Below are the code and all the weights of a small trained network. Each question names an input and a class and asks about switching units off, where a switched-off unit gives its printed mean instead of its output.

import numpy as np


def w(rows, s, z=0):
    codes = np.array(rows[::2]) - 128.0
    scale = np.full(codes.shape[1], s)
    scale[-1] = z or s
    return codes * scale


def norm(h):
    return h / np.sqrt((h * h).mean(-1, keepdims=True) + 1e-5)


def f(y):
    return np.maximum(y, 0)


def log_softmax(a):
    a = a - a.max(-1, keepdims=True)
    return a - np.log(np.exp(a).sum(-1, keepdims=True))


def net(x, mask):
    res = np.array(x, float).reshape(1, 7) / 4 @ E
    u = 0
    for l in range(2):
        y = f(norm(res) @ A[l][:, :-1].T + A[l][:, -1])
        res = res + np.where(mask[u : u + 3], y, B[l][:, -1]) @ B[l][:, :-1]
        u += 3
    return log_softmax(norm(res)[-1] @ U[:, :-1].T + U[:, -1])


A, B = {}, {}
E = w([
[90,145,54,114,133,186,187,109,79],'x0',
[96,212,203,56,133,137,177,177,113],'x1',
[146,143,113,104,86,130,133,153,186],'x2',
[82,131,170,172,68,200,164,149,123],'x3',
[255,138,139,151,151,114,86,127,73],'x4',
[163,217,124,186,101,87,75,61,157],'x5',
[171,109,145,158,105,118,153,192,85],'x6',
],0.0098)
A[0] = w([
[174,68,96,174,254,161,164,73,76,124],'L0N0',
[87,204,26,5,94,78,154,109,195,5],'L0N1',
[197,107,173,126,76,154,147,216,109,131],'L0N2',
],0.0062,0.0034)
B[0] = w([
[117,113,126,84,154,101,93,100,62,247],'L0N0',
[74,129,98,116,165,4,182,175,151,251],'L0N1',
[154,130,134,191,89,114,136,201,81,250],'L0N2',
],0.014,0.0034)
A[1] = w([
[218,216,254,109,97,76,217,111,120,23],'L1N0',
[10,126,104,171,165,250,223,86,22,2],'L1N1',
[30,148,119,190,173,74,68,154,109,216],'L1N2',
],0.0053,0.003)
B[1] = w([
[135,212,158,129,121,137,100,167,164,183],'L1N0',
[111,160,78,125,25,247,125,83,124,199],'L1N1',
[149,124,151,104,125,191,149,72,188,254],'L1N2',
],0.013,0.0048)
U = w([
[205,87,96,73,243,86,77,68,76,199],'0',
[76,155,58,138,60,203,140,72,60,168],'1',
[70,191,66,53,184,38,186,128,222,127],'2',
[148,106,137,202,100,93,70,11,245,117],'3',
[191,255,210,140,104,124,104,203,103,115],'4',
[38,112,159,41,122,186,198,144,173,136],'5',
[191,17,124,191,106,138,155,227,73,153],'6',
[113,126,96,167,177,115,125,156,142,3],'7',
],0.013,0.0062)

Each question gives the input, the list of numbers given to net, and the class t.
The units are the neurons (one row each of A and B). Each row of codes is followed by its name. A weight is (code - 128) times the scale printed after its matrix; where a second scale follows, it is the last column's (A, B and U).
mask holds one flag per neuron, layer by layer. A switched-off neuron (its flag False) gives its mean, the last column of its row in B, instead of its output. The means were averaged over made-up inputs and are rounded, as every weight is.
A unit's drop is (log p(t) with every unit on - log p(t) with that unit switched off) / (log p(t) with every unit on - log p(t) with every unit switched off).
The circuit of an input: a set's keep is (log p(t) with only the set's units on - log p(t) with every unit switched off) / (log p(t) with every unit on - log p(t) with every unit switched off). Starting from all 6 units, units are removed one at a time, each time the one whose removal leaves the highest keep (on an exact tie, the one counted first), for as long as the keep stays at least 0.8.
units of the circuit, in order: the units of the circuit, biggest drop first
unit that matters most: the unit with the biggest drop
k most important neurons: the k neurons with the biggest drops, biggest first
k most important neurons of layer l: the k neurons of layer l with the biggest drops, biggest first
drop when u is switched off: that unit's drop, to one decimal
input [1,8,4,-5,1,-6,5], class 4: unit that matters most	L1N0
input [5,-2,-4,-5,-4,7,6], class 0: units of the circuit, in order	[L0N0 L1N1]
input [1,-2,5,5,-5,4,6], class 6: 3 most important neurons	[L1N1 L0N0 L0N2]
input [-3,-6,2,8,5,0,-3], class 6: 2 most important neurons	[L1N2 L0N2]
input [-1,-3,-1,-3,0,1,-4], class 0: 2 most important neurons of layer 1	[L1N1 L1N0]
input [-5,2,-8,-3,-6,3,2], class 3: 2 most important neurons	[L0N1 L1N2]
input [8,1,-2,4,-6,-8,5], class 1: 2 most important neurons	[L1N1 L0N1]
input [-8,1,7,-7,8,-7,-2], class 6: 2 most important neurons	[L0N2 L1N2]
input [-8,-7,-5,-2,-7,-4,5], class 3: 2 most important neurons	[L1N2 L0N2]
input [5,7,4,-6,-6,-7,-3], class 2: drop when L0N1 is switched off	1.2
input [8,-2,8,4,-3,8,-7], class 2: drop when L0N1 is switched off	0.9
input [-2,2,0,2,2,-2,-3], class 4: drop when L0N0 is switched off	0.0
input [2,-2,7,7,-5,5,-6], class 2: drop when L1N1 is switched off	0.2
